Here is a tiny trained network, its code and every weight. The questions are about switching its units off for an input and a class, where a switched-off unit gives its printed mean instead of its output.

import numpy as np


def w(rows, s, z=0):
    codes = np.array(rows[::2]) - 128.0
    scale = np.full(codes.shape[1], s)
    scale[-1] = z or s
    return codes * scale


def f(y):
    return np.maximum(y, 0)


def log_softmax(a):
    a = a - a.max(-1, keepdims=True)
    return a - np.log(np.exp(a).sum(-1, keepdims=True))


def net(x, mask):
    res = np.array(x, float).reshape(1, 5) / 4 @ E
    y = f(res @ A[0][:, :-1].T + A[0][:, -1])
    res = res + np.where(mask, y, B[0][:, -1]) @ B[0][:, :-1]
    return log_softmax(res[-1] @ U[:, :-1].T + U[:, -1])


A, B = {}, {}
E = w([
[1,210,107,128,117,126,78],'x0',
[128,128,128,128,128,129,128],'x1',
[135,128,204,135,21,132,103],'x2',
[154,68,72,121,106,126,32],'x3',
[128,128,128,128,128,127,128],'x4',
],0.0089)
A[0] = w([
[126,130,58,128,199,136,150,255],'N0',
[132,122,131,120,126,123,126,118],'N1',
[84,124,56,118,103,118,7,23],'N2',
[86,174,140,127,130,130,145,122],'N3',
[145,121,144,119,130,128,174,183],'N4',
[119,120,77,134,200,139,143,243],'N5',
[136,123,136,120,129,121,153,163],'N6',
[150,88,120,127,129,127,103,135],'N7',
[143,130,136,119,128,126,158,172],'N8',
[132,118,117,132,130,128,130,127],'N9',
[126,121,184,131,75,125,111,143],'N10',
[129,130,125,126,135,130,128,139],'N11',
[127,126,147,128,99,129,125,131],'N12',
[202,23,89,126,116,134,71,139],'N13',
[105,135,91,133,115,145,68,55],'N14',
[127,129,91,129,163,126,140,195],'N15',
[48,216,148,131,131,140,162,121],'N16',
[125,134,113,132,120,132,115,97],'N17',
[180,109,182,129,144,136,246,227],'N18',
[138,137,170,136,73,136,112,141],'N19',
[104,115,124,130,132,127,98,81],'N20',
[99,166,124,127,128,125,106,157],'N21',
[125,119,185,131,73,131,111,141],'N22',
[113,128,125,130,143,130,133,119],'N23',
[134,114,121,127,135,130,124,123],'N24',
],0.019,0.0045)
B[0] = w([
[138,131,131,112,121,2,155,214],'N0',
[134,130,115,131,130,136,129,133],'N1',
[114,133,151,131,167,87,16,214],'N2',
[106,129,125,124,115,143,179,175],'N3',
[117,135,132,131,143,118,91,174],'N4',
[136,128,117,134,129,22,152,205],'N5',
[122,127,131,131,134,121,109,153],'N6',
[171,125,120,123,116,139,150,168],'N7',
[117,129,126,128,141,124,104,159],'N8',
[136,117,142,115,132,124,129,138],'N9',
[131,136,129,146,125,213,108,183],'N10',
[129,125,129,132,121,119,126,135],'N11',
[124,129,132,126,128,165,120,152],'N12',
[249,110,113,108,107,163,201,243],'N13',
[119,139,136,126,143,106,74,168],'N14',
[132,126,120,126,132,70,142,172],'N15',
[75,121,118,125,103,155,225,219],'N16',
[122,118,132,129,133,121,116,137],'N17',
[93,138,144,138,156,86,16,248],'N18',
[116,117,134,117,143,210,116,179],'N19',
[123,131,124,128,136,121,104,145],'N20',
[59,142,127,128,126,134,139,172],'N21',
[124,126,145,143,128,212,113,184],'N22',
[124,132,121,165,112,120,130,140],'N23',
[146,125,144,116,140,128,136,140],'N24',
],0.043,0.017)
U = w([
[105,162,124,132,185,47,60,231],'0',
[96,150,166,163,183,190,18,216],'1',
[203,98,81,90,98,96,230,54],'2',
[196,87,120,117,96,230,185,124],'3',
[80,145,84,116,85,91,254,11],'4',
[69,134,126,143,83,230,211,69],'5',
],0.0055,0.0012)

Each question gives the input, the list of numbers given to net, and the class t.
The units are the neurons (one row each of A and B). Each row of codes is followed by its name. A weight is (code - 128) times the scale printed after its matrix; where a second scale follows, it is the last column's (A, B and U).
mask holds one flag per neuron, in row order. A switched-off neuron (its flag False) gives its mean, the last column of its row in B, instead of its output. The means were averaged over made-up inputs and are rounded, as every weight is.
A unit's drop is (log p(t) with every unit on - log p(t) with that unit switched off) / (log p(t) with every unit on - log p(t) with every unit switched off).
The circuit of an input: a set's keep is (log p(t) with only the set's units on - log p(t) with every unit switched off) / (log p(t) with every unit on - log p(t) with every unit switched off). Starting from the 12 units with the biggest drops (on a tie, the unit counted first), units are removed one at a time, each time the one whose removal leaves the highest keep (on an exact tie, the one counted first), for as long as the keep stays at least 0.8.
circuit, biggest first: the units of the circuit, biggest drop first
top k neurons: the k neurons with the biggest drops, biggest first
drop of u: that unit's drop, to one decimal
input [3,-4,1,3,-8], class 1: circuit, biggest first	(N0)
input [-6,-7,-3,1,2], class 2: top 2 neurons	(N13; N2)
input [3,-3,1,-4,-2], class 5: top 2 neurons	(N0; N5)
input [7,-7,1,-4,-1], class 5: top 2 neurons	(N0; N5)
input [-4,-4,-8,1,3], class 2: top 2 neurons	(N2; N13)
input [8,1,-7,0,-3], class 4: top 2 neurons	(N16; N18)
input [1,-1,7,-6,5], class 5: top 2 neurons	(N16; N2)
input [0,-3,8,2,4], class 3: top 2 neurons	(N18; N2)
input [-8,-4,3,1,5], class 3: top 2 neurons	(N13; N2)
input [-1,3,0,1,-5], class 2: top 2 neurons	(N18; N2)
input [1,4,-7,0,4], class 4: top 2 neurons	(N18; N2)
input [-7,5,1,6,-4], class 3: top 2 neurons	(N0; N5)
input [0,-7,7,4,-8], class 3: top 2 neurons	(N18; N13)
input [8,5,-2,-2,-8], class 4: circuit, biggest first	(N16)
input [8,3,-5,-6,5], class 4: drop of N22	0.0
input [2,5,4,7,4], class 1: drop of N2	2.1
input [-8,4,7,-2,5], class 1: drop of N18	1.5
input [-7,3,5,4,8], class 3: drop of N13	0.3
